Below are the code and all the weights of a small trained network. Each question names an input and a target symbol and asks about switching units off, where a switched-off unit gives its printed mean instead of its output.

import numpy as np


def w(rows, s, z=0):
    codes = np.array(rows[::2]) - 128.0
    scale = np.full(codes.shape[1], s)
    scale[-1] = z or s
    return codes * scale


def softmax(a):
    e = np.exp(a - a.max(-1, keepdims=True))
    return e / e.sum(-1, keepdims=True)


def log_softmax(a):
    a = a - a.max(-1, keepdims=True)
    return a - np.log(np.exp(a).sum(-1, keepdims=True))


def net(x, mask):
    ids = ['αεμξπσ'.index(c) for c in x.split()]
    T = len(ids)
    res = E[ids] + P[:T]
    u = 0
    for l in range(3):
        r = res
        for j in range(2):
            rows = slice(4 * j, 4 * j + 4)
            q, k, v = (r @ M[l][rows].T for M in (Q, K, V))
            z = softmax(np.where(np.tri(T) > 0, q @ k.T / 4**0.5, -1e9)) @ v
            o = O[l][rows]
            res = res + np.where(mask[u + j], z, o[:, -1]) @ o[:, :-1]
        u += 2
    return log_softmax(res[-1] @ U[:, :-1].T + U[:, -1])


Q, K, V, O = {}, {}, {}, {}
E = w([
[188,119,126,80,88,124,97,118],'α',
[188,77,168,134,156,111,155,44],'ε',
[24,101,74,117,78,54,170,41],'μ',
[156,53,188,99,137,94,132,194],'ξ',
[15,118,136,145,67,169,142,74],'π',
[112,192,2,94,180,124,104,202],'σ',
],0.014)
P = w([
[109,172,131,160,94,127,156,123],'0',
[186,158,115,76,175,6,177,146],'1',
[103,113,166,71,167,172,93,93],'2',
[163,138,168,119,153,9,188,212],'3',
[114,186,98,205,46,123,192,154],'4',
[145,145,82,32,180,42,127,103],'5',
[109,52,162,45,175,190,39,80],'6',
[200,146,180,171,139,75,163,215],'7',
[128,29,51,181,4,160,110,111],'8',
[104,121,30,32,197,93,71,103],'9',
],0.013)
Q[0] = w([
[119,96,136,147,212,192,73,144],'L0H1',
[135,139,139,60,180,87,90,147],'L0H1',
[88,108,128,36,159,156,58,98],'L0H1',
[125,110,104,96,110,142,127,85],'L0H1',
[108,202,133,174,197,151,121,65],'L0H2',
[92,76,163,82,115,124,107,142],'L0H2',
[194,182,99,246,65,137,201,193],'L0H2',
[160,101,95,130,161,159,97,129],'L0H2',
],0.012)
K[0] = w([
[131,133,137,26,161,75,128,122],'L0H1',
[96,196,188,92,116,132,102,82],'L0H1',
[59,71,144,8,197,176,77,126],'L0H1',
[121,24,89,89,107,183,42,88],'L0H1',
[126,165,148,111,183,108,158,110],'L0H2',
[139,92,118,124,119,135,77,113],'L0H2',
[197,171,124,162,36,128,197,166],'L0H2',
[133,86,148,58,127,115,114,128],'L0H2',
],0.012)
V[0] = w([
[133,155,180,93,137,84,36,140],'L0H1',
[175,141,128,208,151,166,66,80],'L0H1',
[155,84,78,33,2,175,144,82],'L0H1',
[178,117,109,106,84,87,233,149],'L0H1',
[118,44,124,173,144,147,108,146],'L0H2',
[190,156,96,130,99,170,126,72],'L0H2',
[137,112,124,133,94,177,144,144],'L0H2',
[118,90,78,17,85,125,135,79],'L0H2',
],0.0071)
O[0] = w([
[198,154,114,102,100,81,94,167,92],'L0H1',
[120,114,149,118,109,235,201,31,91],'L0H1',
[124,216,176,223,177,87,81,61,253],'L0H1',
[172,82,137,254,161,39,58,117,115],'L0H1',
[79,61,182,25,130,124,120,113,125],'L0H2',
[169,164,114,150,122,160,109,76,122],'L0H2',
[81,67,140,180,85,124,115,120,130],'L0H2',
[175,227,173,64,203,102,96,95,232],'L0H2',
],0.0074,0.0061)
Q[1] = w([
[147,163,87,149,101,205,142,123],'L1H1',
[152,108,178,95,180,143,115,74],'L1H1',
[129,73,161,187,117,102,140,170],'L1H1',
[102,51,184,106,80,136,144,116],'L1H1',
[181,93,119,184,75,241,248,199],'L1H2',
[127,101,140,249,139,82,153,89],'L1H2',
[125,65,168,78,126,121,133,144],'L1H2',
[122,183,147,254,85,13,169,210],'L1H2',
],0.0084)
K[1] = w([
[124,184,83,164,104,204,62,119],'L1H1',
[155,115,189,42,155,141,101,131],'L1H1',
[154,73,138,203,152,142,116,113],'L1H1',
[119,62,168,119,99,143,156,133],'L1H1',
[158,175,128,170,112,34,232,171],'L1H2',
[133,77,65,216,150,111,130,77],'L1H2',
[93,69,211,123,150,116,144,187],'L1H2',
[144,105,25,246,2,168,121,142],'L1H2',
],0.0094)
V[1] = w([
[124,179,76,144,140,171,92,150],'L1H1',
[149,121,145,124,93,147,65,160],'L1H1',
[97,120,126,116,116,92,158,115],'L1H1',
[89,115,41,136,89,143,87,135],'L1H1',
[85,16,255,239,237,156,216,163],'L1H2',
[180,208,120,116,120,243,42,201],'L1H2',
[197,167,182,112,25,122,166,59],'L1H2',
[29,173,249,139,55,99,62,182],'L1H2',
],0.0067)
O[1] = w([
[70,78,181,167,65,113,171,1,103],'L1H1',
[119,76,151,121,102,113,174,50,76],'L1H1',
[172,139,105,161,137,192,150,143,163],'L1H1',
[157,97,110,144,140,84,183,149,59],'L1H1',
[113,76,199,30,102,132,184,139,85],'L1H2',
[228,78,73,148,87,187,54,167,68],'L1H2',
[145,196,202,161,154,163,125,169,184],'L1H2',
[94,182,167,98,97,135,102,234,253],'L1H2',
],0.0068,0.006)
Q[2] = w([
[127,92,128,53,105,163,152,136],'L2H1',
[118,90,71,94,118,167,69,95],'L2H1',
[144,127,141,160,118,170,189,147],'L2H1',
[107,75,108,154,68,105,125,175],'L2H1',
[110,177,177,121,183,77,112,140],'L2H2',
[109,138,75,106,140,138,50,102],'L2H2',
[129,78,115,81,85,112,117,127],'L2H2',
[126,121,142,247,122,80,156,193],'L2H2',
],0.013)
K[2] = w([
[135,27,80,63,171,170,127,185],'L2H1',
[182,209,72,41,154,99,87,173],'L2H1',
[135,100,52,191,94,149,185,69],'L2H1',
[151,97,85,132,100,34,182,184],'L2H1',
[74,86,170,116,109,159,74,60],'L2H2',
[108,141,63,111,170,223,59,128],'L2H2',
[161,96,89,1,86,125,153,232],'L2H2',
[131,70,91,250,54,118,247,126],'L2H2',
],0.0095)
V[2] = w([
[112,135,129,104,32,94,44,169],'L2H1',
[186,81,181,85,204,150,153,111],'L2H1',
[75,112,113,218,104,223,91,176],'L2H1',
[192,114,116,146,133,85,88,145],'L2H1',
[148,224,118,221,181,141,175,51],'L2H2',
[162,172,114,78,201,1,159,143],'L2H2',
[166,140,132,168,92,163,83,185],'L2H2',
[222,94,232,157,156,113,106,94],'L2H2',
],0.0081)
O[2] = w([
[152,120,207,135,116,115,104,130,160],'L2H1',
[131,109,103,141,125,122,170,104,67],'L2H1',
[121,150,125,120,121,126,103,115,121],'L2H1',
[143,110,154,152,118,137,126,132,62],'L2H1',
[75,98,124,125,81,246,124,147,255],'L2H2',
[85,127,136,160,207,132,85,106,132],'L2H2',
[210,158,116,144,108,106,126,120,113],'L2H2',
[159,175,132,167,181,118,167,158,105],'L2H2',
],0.012,0.0089)
U = w([
[125,141,151,205,120,140,90,162,67],'α',
[111,66,126,114,158,159,179,137,205],'ε',
[57,81,143,146,179,138,38,128,2],'μ',
[102,78,167,164,127,68,106,116,165],'ξ',
[95,130,163,45,62,122,112,135,114],'π',
[116,2,83,148,97,118,63,110,236],'σ',
],0.0054,0.0059)

Each question gives the input, a string of symbols that net reads in full, and the target symbol t.
The units are the heads (4 rows each of Q, K, V and O). Each row of codes is followed by its name. A weight is (code - 128) times the scale printed after its matrix; where a second scale follows, it is the last column's (O and U).
mask holds one flag per head, layer by layer. A switched-off head (its flag False) gives its mean, the last column of its rows in O, instead of its output. The means were averaged over made-up inputs and are rounded, as every weight is.
A unit's drop is (log p(t) with every unit on - log p(t) with that unit switched off) / (log p(t) with every unit on - log p(t) with every unit switched off).
The circuit of an input: a set's keep is (log p(t) with only the set's units on - log p(t) with every unit switched off) / (log p(t) with every unit on - log p(t) with every unit switched off). Starting from all 6 units, units are removed one at a time, each time the one whose removal leaves the highest keep (on an exact tie, the one counted first), for as long as the keep stays at least 0.8.
circuit, biggest first: the units of the circuit, biggest drop first
most important unit: the unit with the biggest drop
which heads matter: for each layer, one digit per head in row order, 1 if its drop is at least 0.15 and else 0, layers parted by /
drop of u: that unit's drop, to one decimal
input π ξ π ξ, target π: which heads matter -> 00 / 00 / 01
input π π π π ξ ε π σ μ, target μ: circuit, biggest first -> [L0H1 L2H2 L1H2]
input μ ξ π σ π σ ε ε, target π: most important unit -> L2H2
input α μ π σ α ε μ ξ μ α, target μ: circuit, biggest first -> [L0H2 L2H2]
input μ μ ξ μ μ σ α ξ π μ, target α: circuit, biggest first -> [L1H2 L2H2 L0H1]
input ε ξ ξ μ, target ε: circuit, biggest first -> [L1H2 L2H1 L0H1]
input σ π μ α α μ σ ε μ π, target σ: which heads matter -> 00 / 01 / 00
input π ξ α ξ ξ π α ξ π, target π: circuit, biggest first -> [L0H1 L1H2 L2H2]
input σ σ π ε ε μ π ε, target ε: circuit, biggest first -> [L1H2 L0H1 L2H1]
input ξ σ σ σ ε ξ μ ξ ξ ξ, target μ: circuit, biggest first -> [L0H2 L2H2]
input σ π π α, target σ: circuit, biggest first -> [L1H2 L0H2 L2H2]
input ε π α π, target ε: circuit, biggest first -> [L1H2 L2H1 L0H1]
input π π μ σ π α π ε μ, target μ: circuit, biggest first -> [L0H1 L1H2 L2H2]
input π μ ε μ, target π: circuit, biggest first -> [L2H2 L2H1 L0H2]
input μ ξ σ, target σ: which heads matter -> 00 / 01 / 00
input ε μ π ξ σ ε π α ξ σ, target π: circuit, biggest first -> [L0H1 L2H2]
input μ ξ ξ α μ ε, target ξ: which heads matter -> 00 / 00 / 01
input μ σ σ α α, target α: most important unit -> L0H2
input ε ξ μ α π σ α ξ π σ, target α: which heads matter -> 10 / 01 / 01
input ε ξ σ ξ μ ξ, target σ: most important unit -> L1H2
input π σ ξ ξ ξ σ ξ π, target ξ: which heads matter -> 11 / 01 / 01
input ε μ π ξ, target ε: drop of L2H1 -> 0.3
input π ξ σ μ ε ξ ε π, target ε: drop of L2H1 -> 0.2
input μ σ σ π μ π α α π ε, target α: drop of L1H2 -> 0.8
